[[ 43 -32 -35  66 -28]
 [ 18  54  56  33  47]
 [ 13 -51 -51  39 -45]
 [-54 -19 -19 -69 -20]]
->
[[ 54  56]
 [-51 -51]]

[[  6   7   5]
 [  0  -2  -1]
 [ 50 -52 -30]
 [ 15  18 -62]
 [ -3   2  -5]]
->
[[ -2  -1]
 [-52 -30]]

[[ 64 -41   1]
 [-34  35  22]
 [ 59 -45   7]
 [ 41 -39 -19]]
->
[[ 35  22]
 [-45   7]]

[[-22   0  17 -11  14]
 [  5  23  -5  60  -4]
 [ 23  21 -30  16  14]
 [-26   9  22 -12  15]]
->
[[ 23  -5]
 [ 21 -30]]

[[-34  16  32  -2  49]
 [ 30  26 -58  -2   4]
 [-27  11   6 -23  44]
 [ 14   0  38  55 -32]
 [-41 -23   6 -54  25]]
->
[[ 26 -58]
 [ 11   6]]

[[ -2   7  55  -2]
 [  4  15 -68   4]
 [ -3 -70  -4  -2]
 [  0   0   0   0]
 [  2  58  -1   1]]
->
[[ 15 -68]
 [-70  -4]]

[[-20  20 -52]
 [-56 -20 -17]
 [ 65   4  -8]]
->
[[-20 -17]
 [  4  -8]]

[[ 62  -7   5 -44]
 [-13 -58  42  -5]
 [ 20 -45 -42  27]
 [ 28  57 -25  15]
 [ 25 -63 -10  55]]
->
[[-58  42]
 [-45 -42]]

[[ 62  35  49]
 [ 70 -54  68]
 [ -1  -2   2]]
->
[[-54  68]
 [ -2   2]]
---
[[  5 -30  24  27  35  15 -55  17 -53]
 [ 26  13 -20  20 -59 -25  58   4   7]]
->
[[ 26  13 -20  20 -59 -25  58   4   7]
 [  5 -30  24  27  35  15 -55  17 -53]]

[[-33  52]
 [-31  46]
 [ 47  54]
 [-30  46]]
->
[[-30  46]
 [ 47  54]
 [-31  46]
 [-33  52]]

[[11 41]
 [13 46]
 [14 52]
 [23 47]
 [ 2 72]
 [ 2 63]
 [20 44]]
->
[[20 44]
 [ 2 63]
 [ 2 72]
 [23 47]
 [14 52]
 [13 46]
 [11 41]]

[[ 43 -28  43]
 [  9  62  14]
 [ 47 -31  47]
 [ 44 -28  44]
 [ 49 -31  47]
 [ 49 -31  48]
 [ 51  34  39]
 [ 61 -44  55]
 [ 33 -23  32]
 [ 69  56  62]
 [ 57 -40  57]
 [ 44 -29  45]]
->
[[ 44 -29  45]
 [ 57 -40  57]
 [ 69  56  62]
 [ 33 -23  32]
 [ 61 -44  55]
 [ 51  34  39]
 [ 49 -31  48]
 [ 49 -31  47]
 [ 44 -28  44]
 [ 47 -31  47]
 [  9  62  14]
 [ 43 -28  43]]

[[ -3  -7 -15  16  21 -15  17   0]
 [ 17  38  39  16  31  39  14  53]]
->
[[ 17  38  39  16  31  39  14  53]
 [ -3  -7 -15  16  21 -15  17   0]]

[[ -2 -33  -7  48 -26 -30  -4  -2   0   2  -6   8  -3]
 [  1  67  -4 -31   1  -1  -6 -23   3   4   5   7  -8]
 [ -1  31   5 -50  26  31   0  -4  -4  -4   5  -6   5]
 [ -5 -62  -4  15  -1   1   1  16  -6  -2  -7  -4  -1]
 [  2 -10 -13   8 -17 -17  -8  -9   0   0 -11   8 -11]
 [ -1 -26  -1  37 -17 -25  -4  -2   6   5   5   1  -2]]
->
[[ -1 -26  -1  37 -17 -25  -4  -2   6   5   5   1  -2]
 [  2 -10 -13   8 -17 -17  -8  -9   0   0 -11   8 -11]
 [ -5 -62  -4  15  -1   1   1  16  -6  -2  -7  -4  -1]
 [ -1  31   5 -50  26  31   0  -4  -4  -4   5  -6   5]
 [  1  67  -4 -31   1  -1  -6 -23   3   4   5   7  -8]
 [ -2 -33  -7  48 -26 -30  -4  -2   0   2  -6   8  -3]]

[[-16  15  15  28  -1 -14 -69]
 [-50 -12  25  -5 -11  14 -44]
 [ 34  41   3 -42  18 -10 -19]]
->
[[ 34  41   3 -42  18 -10 -19]
 [-50 -12  25  -5 -11  14 -44]
 [-16  15  15  28  -1 -14 -69]]
